Here is a tiny trained network, its code and every weight. The questions are about switching its units off for an input and a target symbol, where a switched-off unit gives its printed mean instead of its output.

import numpy as np


def w(rows, s, z=0):
    codes = np.array(rows[::2]) - 128.0
    scale = np.full(codes.shape[1], s)
    scale[-1] = z or s
    return codes * scale


def norm(h):
    return h / np.sqrt((h * h).mean(-1, keepdims=True) + 1e-5)


def f(y):
    return y / 2 * (1 + np.tanh(0.7978845608 * (y + 0.044715 * y**3)))


def softmax(a):
    e = np.exp(a - a.max(-1, keepdims=True))
    return e / e.sum(-1, keepdims=True)


def log_softmax(a):
    a = a - a.max(-1, keepdims=True)
    return a - np.log(np.exp(a).sum(-1, keepdims=True))


def net(x, mask):
    ids = ['αβδεζθλξπστψω'.index(c) for c in x.split()]
    T = len(ids)
    res = E[ids] + P[:T]
    r = norm(res)
    for j in range(3):
        rows = slice(4 * j, 4 * j + 4)
        q, k, v = (r @ M[0][rows].T for M in (Q, K, V))
        z = softmax(np.where(np.tri(T) > 0, q @ k.T / 4**0.5, -1e9)) @ v
        o = O[0][rows]
        res = res + np.where(mask[j], z, o[:, -1]) @ o[:, :-1]
    y = f(norm(res) @ A[0][:, :-1].T + A[0][:, -1])
    res = res + np.where(mask[3:15], y, B[0][:, -1]) @ B[0][:, :-1]
    return log_softmax(norm(res)[-1] @ U[:, :-1].T + U[:, -1])


Q, K, V, O, A, B = {}, {}, {}, {}, {}, {}
E = w([
[204,186,252],'α',
[182,192,181],'β',
[31,160,37],'δ',
[165,167,124],'ε',
[151,71,53],'ζ',
[181,181,161],'θ',
[166,156,121],'λ',
[164,163,125],'ξ',
[189,27,132],'π',
[138,216,144],'σ',
[185,173,154],'τ',
[117,181,169],'ψ',
[161,144,108],'ω',
],0.015)
P = w([
[100,114,140],'0',
[211,250,64],'1',
[90,120,135],'2',
[173,204,88],'3',
[89,121,135],'4',
[166,192,95],'5',
[96,128,157],'6',
[164,185,101],'7',
[97,126,157],'8',
[160,180,102],'9',
[88,128,135],'10',
[159,177,104],'11',
[97,127,158],'12',
],0.015)
Q[0] = w([
[58,231,216],'h1',
[49,121,184],'h1',
[182,137,92],'h1',
[102,129,146],'h1',
[131,47,110],'h2',
[129,33,123],'h2',
[190,178,63],'h2',
[145,137,146],'h2',
[122,141,180],'h3',
[28,158,86],'h3',
[242,84,122],'h3',
[43,137,2],'h3',
],0.021)
K[0] = w([
[51,205,55],'h1',
[67,121,136],'h1',
[172,147,112],'h1',
[106,115,137],'h1',
[197,69,142],'h2',
[207,69,159],'h2',
[116,135,43],'h2',
[119,159,139],'h2',
[120,157,174],'h3',
[49,189,79],'h3',
[216,40,136],'h3',
[57,151,4],'h3',
],0.022)
V[0] = w([
[133,122,128],'h1',
[75,143,99],'h1',
[97,133,146],'h1',
[135,123,146],'h1',
[127,126,127],'h2',
[160,111,98],'h2',
[69,136,117],'h2',
[129,112,71],'h2',
[135,134,76],'h3',
[10,154,116],'h3',
[159,127,86],'h3',
[90,132,157],'h3',
],0.013)
O[0] = w([
[136,133,128,113],'h1',
[99,68,132,251],'h1',
[140,115,177,138],'h1',
[144,144,148,84],'h1',
[124,129,125,128],'h2',
[100,102,92,104],'h2',
[104,197,172,252],'h2',
[47,133,104,201],'h2',
[154,117,67,142],'h3',
[255,78,135,237],'h3',
[133,125,76,116],'h3',
[150,120,169,151],'h3',
],0.012,0.0048)
A[0] = w([
[157,49,115,24],'n1',
[105,83,94,170],'n2',
[111,4,123,110],'n3',
[173,85,99,174],'n4',
[109,212,79,1],'n5',
[181,192,120,210],'n6',
[150,165,116,50],'n7',
[188,152,96,156],'n8',
[135,106,126,88],'n9',
[141,125,126,154],'n10',
[130,224,88,142],'n11',
[176,96,131,69],'n12',
],0.025,0.0068)
B[0] = w([
[80,218,182,186],'n1',
[131,62,192,184],'n2',
[94,195,62,210],'n3',
[138,72,218,228],'n4',
[79,239,81,196],'n5',
[101,72,49,229],'n6',
[178,196,121,138],'n7',
[50,161,171,210],'n8',
[164,146,133,129],'n9',
[123,122,123,143],'n10',
[251,113,152,247],'n11',
[141,168,188,166],'n12',
],0.027,0.011)
U = w([
[38,148,69,178],'α',
[125,124,105,12],'β',
[200,60,205,233],'δ',
[127,127,106,2],'ε',
[113,62,84,94],'ζ',
[78,102,95,69],'θ',
[251,130,122,123],'λ',
[128,104,91,34],'ξ',
[122,112,97,8],'π',
[65,215,191,180],'σ',
[170,238,62,188],'τ',
[138,116,105,21],'ψ',
[90,90,109,117],'ω',
],0.016,0.0039)

Each question gives the input, a string of symbols that net reads in full, and the target symbol t.
The units are the heads (4 rows each of Q, K, V and O) and the neurons (one row each of A and B). Each row of codes is followed by its name. A weight is (code - 128) times the scale printed after its matrix; where a second scale follows, it is the last column's (O, A, B and U).
mask holds one flag per unit, heads first, then neurons. A switched-off unit (its flag False) gives its mean, the last column of its rows in O or B, instead of its output. The means were averaged over made-up inputs and are rounded, as every weight is.
A unit's drop is (log p(t) with every unit on - log p(t) with that unit switched off) / (log p(t) with every unit on - log p(t) with every unit switched off).
The circuit of an input: a set's keep is (log p(t) with only the set's units on - log p(t) with every unit switched off) / (log p(t) with every unit on - log p(t) with every unit switched off). Starting from the 12 units with the biggest drops (on a tie, the unit counted first), units are removed one at a time, each time the one whose removal leaves the highest keep (on an exact tie, the one counted first), for as long as the keep stays at least 0.8.
units of the circuit, in order: the units of the circuit, biggest drop first
unit that matters most: the unit with the biggest drop
k most important neurons: the k neurons with the biggest drops, biggest first
heads that matter: for each layer, one digit per head in row order, 1 if its drop is at least 0.15 and else 0, layers parted by /
input ε δ δ β ψ β δ λ, target τ: units of the circuit, in order -> (n5, n11, h3)
input δ θ δ σ, target τ: 4 most important neurons -> (n5, n11, n8, n4)
input ω ζ π δ δ δ ζ δ α α δ β, target τ: 3 most important neurons -> (n4, n2, n5)
input ε δ β ω ε α, target τ: units of the circuit, in order -> (n4)
input ω δ ζ α β ζ δ θ, target τ: units of the circuit, in order -> (n5, n4, h3, n11)
input α δ ζ α δ δ δ ψ, target τ: 2 most important neurons -> (n4, n2)
input δ δ ω ζ α δ π δ δ π, target λ: heads that matter -> 111
input δ δ δ δ δ ψ δ θ, target τ: units of the circuit, in order -> (n5, h3, n11)
input ψ ζ δ ψ σ δ α λ ζ δ ζ ζ, target δ: heads that matter -> 110
input ψ α δ β α λ, target τ: 3 most important neurons -> (n5, n11, n4)
input ω δ ζ α π δ ω ψ λ δ α α, target δ: heads that matter -> 101
input ζ α δ δ δ δ α β θ δ δ β, target λ: 4 most important neurons -> (n8, n3, n11, n1)
input ζ ζ ξ ζ τ δ λ δ, target λ: 4 most important neurons -> (n11, n3, n1, n5)
input ψ θ ξ, target δ: 3 most important neurons -> (n3, n5, n1)
input α δ ζ δ ψ ψ, target λ: 2 most important neurons -> (n11, n3)
input δ ω π β, target τ: heads that matter -> 000
input α δ δ σ δ ξ ζ ω, target τ: heads that matter -> 000
input α δ δ α ψ, target δ: unit that matters most -> h2
input α δ ζ δ ζ ξ ζ α α δ δ ζ, target δ: 2 most important neurons -> (n3, n11)
input σ θ α α α ψ δ ψ δ δ δ π ψ, target δ: unit that matters most -> n3
input ψ ζ α, target δ: heads that matter -> 111
input δ θ δ δ λ δ δ ω σ α δ α, target λ: 3 most important neurons -> (n8, n3, n11)
input δ δ δ ψ δ θ α δ α ξ, target τ: 2 most important neurons -> (n5, n4)
input ψ β ω, target δ: 3 most important neurons -> (n4, n5, n3)
